[[145 102 127 132 121 131 125 157 112 138 117 125]
 [139 133 129 122 141 125 133 141 123 131 133 128]
 [124 117 129 132 117 137 124 132 121 129 126 124]
 [131 126 131 125 134 130 134 145 131 132 126 133]]
->
[[145 102 127 132 121 131 125 157 112 138 117 125]
 [124 117 129 132 117 137 124 132 121 129 126 124]]

[[109 131 125 132 137]
 [115 122 128 117 125]
 [101 127 123 126 135]
 [115 120 130 112 122]
 [109 130 123 132 137]
 [115 130 128 130 134]
 [129 128 129 130 128]
 [134 129 126 134 127]
 [122 128 126 126 130]
 [129 127 127 126 126]
 [125 125 127 122 125]
 [135 126 123 122 124]]
->
[[109 131 125 132 137]
 [101 127 123 126 135]
 [109 130 123 132 137]
 [129 128 129 130 128]
 [122 128 126 126 130]
 [125 125 127 122 125]]

[[127 122]
 [138 130]
 [136 133]
 [134 139]
 [143 139]
 [135 132]
 [112  99]
 [121 122]
 [122 123]]
->
[[127 122]
 [136 133]
 [143 139]
 [112  99]
 [122 123]]

[[135 128 131 125 128 134 129 127 129 128 128]
 [127 129 128 132 129 123 125 128 128 120 128]
 [156 129 138 121 132 143 130 125 129 134 128]
 [114 129 125 134 129 125 128 130 128 126 128]
 [120 128 129 134 127 127 121 129 129 103 128]
 [103 128 123 134 127 131 131 132 129 130 128]]
->
[[135 128 131 125 128 134 129 127 129 128 128]
 [156 129 138 121 132 143 130 125 129 134 128]
 [120 128 129 134 127 127 121 129 129 103 128]]

[[125 125 122 121 121 135 151 131 126 149 130 135]
 [123 136 134 131 157 131 132 120 131 125 129 137]]
->
[[125 125 122 121 121 135 151 131 126 149 130 135]]

[[127 145 135 136 119]
 [130 123 136 142 129]
 [136 149 132 148  99]
 [125 117 130 133 147]
 [123 151 105 132 111]
 [112 103 129 115 143]
 [136 141 156 109 122]
 [129 128 128 130 129]]
->
[[127 145 135 136 119]
 [136 149 132 148  99]
 [123 151 105 132 111]
 [136 141 156 109 122]]

[[120 120]
 [147 118]
 [150 115]
 [126 127]]
->
[[120 120]
 [150 115]]

[[128 128 128]
 [152 125 120]
 [114 122 124]
 [127 129 127]
 [127 127 125]
 [124 124 120]
 [132 128 128]
 [128 127 128]]
->
[[128 128 128]
 [114 122 124]
 [127 127 125]
 [132 128 128]]
---
[[119 128 146 123 153]
 [118 128 146 123 153]
 [104 136 143 125 150]
 [127 125 132 122 134]]
->
[[119 128]
 [118 128]
 [104 136]]

[[149 123]
 [122 101]
 [ 98 102]
 [122 136]]
->
[[149 123]
 [122 101]
 [ 98 102]]

[[136 128 129 126 128]
 [106 128 129 143 127]
 [137 129 128 108 130]
 [122 127 129 130 123]]
->
[[136 128]
 [106 128]
 [137 129]]

[[134 127 127 121 140]
 [134 124 112 118 134]
 [128 128 128 128 128]
 [128 128 128 128 126]
 [144 122 140 150 151]]
->
[[134 127]
 [134 124]
 [128 128]]

[[154 133 104 141]
 [154 128 126 137]
 [154 125 153 139]
 [154 134 150 133]]
->
[[154 133]
 [154 128]
 [154 125]]

[[142 121 117 118 138]
 [151 127 116 117 125]
 [129 152 121 118 120]
 [120 123 149 133 120]
 [128 119 117 124 153]]
->
[[142 121]
 [151 127]
 [129 152]]
---
[[129 131 132 114 121 112 139 131]
 [119 116 134 101 121 123 128 134]]
->
[[119 116 134 101 121 123 128 134]
 [129 131 132 114 121 112 139 131]]

[[135 123 139]
 [117 108 130]
 [136 117 121]
 [100 101 128]
 [121 102 153]
 [135 130 109]]
->
[[100 101 128]
 [121 102 153]
 [117 108 130]
 [136 117 121]
 [135 123 139]
 [135 130 109]]

[[137 132 139 140 115 136 134 119 141 133 137 122 131 123 105 127]
 [122 139 142 124 118 130 133 123 151 112 129 116 128 132 132 131]
 [116 109 137 129 134 122 126 141 120 126 126 132 118 130 132 130]
 [154 123 137 133 111 129 127 138 111 134 122 131 128 134 132 116]]
->
[[116 109 137 129 134 122 126 141 120 126 126 132 118 130 132 130]
 [154 123 137 133 111 129 127 138 111 134 122 131 128 134 132 116]
 [137 132 139 140 115 136 134 119 141 133 137 122 131 123 105 127]
 [122 139 142 124 118 130 133 123 151 112 129 116 128 132 132 131]]

[[125 128 121 115 122 119 119 123]
 [138 124 107 126 130 106 127 132]]
->
[[138 124 107 126 130 106 127 132]
 [125 128 121 115 122 119 119 123]]

[[109 117 136 124 111 134]
 [109 120 135 127 107 137]
 [146 140 118 137 140 121]
 [122 119 122 115 134 129]
 [105 113 138 101 127 132]
 [147 138 114 133 146 120]]
->
[[105 113 138 101 127 132]
 [109 117 136 124 111 134]
 [122 119 122 115 134 129]
 [109 120 135 127 107 137]
 [147 138 114 133 146 120]
 [146 140 118 137 140 121]]

[[142 140 134 111 136 114 134 126 118]
 [135 118 111 124 120 127 123 147 131]
 [151 137 115 140 110 136 114 121 126]
 [132 130 113 150 124 128 124 126 152]]
->
[[135 118 111 124 120 127 123 147 131]
 [132 130 113 150 124 128 124 126 152]
 [151 137 115 140 110 136 114 121 126]
 [142 140 134 111 136 114 134 126 118]]

[[119 128 120 118 123 123 117 121 132 138 135 140 135]
 [117 129 120 127 131 129 124 117 136 136 136 131 135]
 [141 105 147 124 118 114 119 124 123 120 119 106 128]
 [119 116 125 118 120 117 113 113 131 132 130 124 134]
 [125 113 130 130 126 122 124 115 123 115 119 103 122]]
->
[[141 105 147 124 118 114 119 124 123 120 119 106 128]
 [125 113 130 130 126 122 124 115 123 115 119 103 122]
 [119 116 125 118 120 117 113 113 131 132 130 124 134]
 [119 128 120 118 123 123 117 121 132 138 135 140 135]
 [117 129 120 127 131 129 124 117 136 136 136 131 135]]
